Read these off the matrix that follows. Counting starts at 0.
1) The entry in row 0 and column 0?
2) The entry directly above the smallest entry?
3) The entry directly below the largest entry?
4) The entry at row 0, column 1?
5) The entry in row 0 and column 2?
6) The entry in row 2 and column 0?
7) The entry just left of the smallest entry?
8) The bottom-right entry?
[[125 116 132 126 133 118 112 131]
 [116 130 102 128 130 121 143 133]
 [108 135 117 134 134 140 138 126]
 [122 129 111 133 133 117 135 131]
 [139 143 132 115 109 146 133 121]
 [138 142 109 133 133 135 136 126]
 [118 136 100 128 126 111 125 133]
 [133 125 145 123 127 143 124 128]
 [126 133 149 112 103 136 122 122]
 [134 112 143 131 132 115 124 134]]
1) 125
2) 109
3) 143
4) 116
5) 132
6) 108
7) 136
8) 134
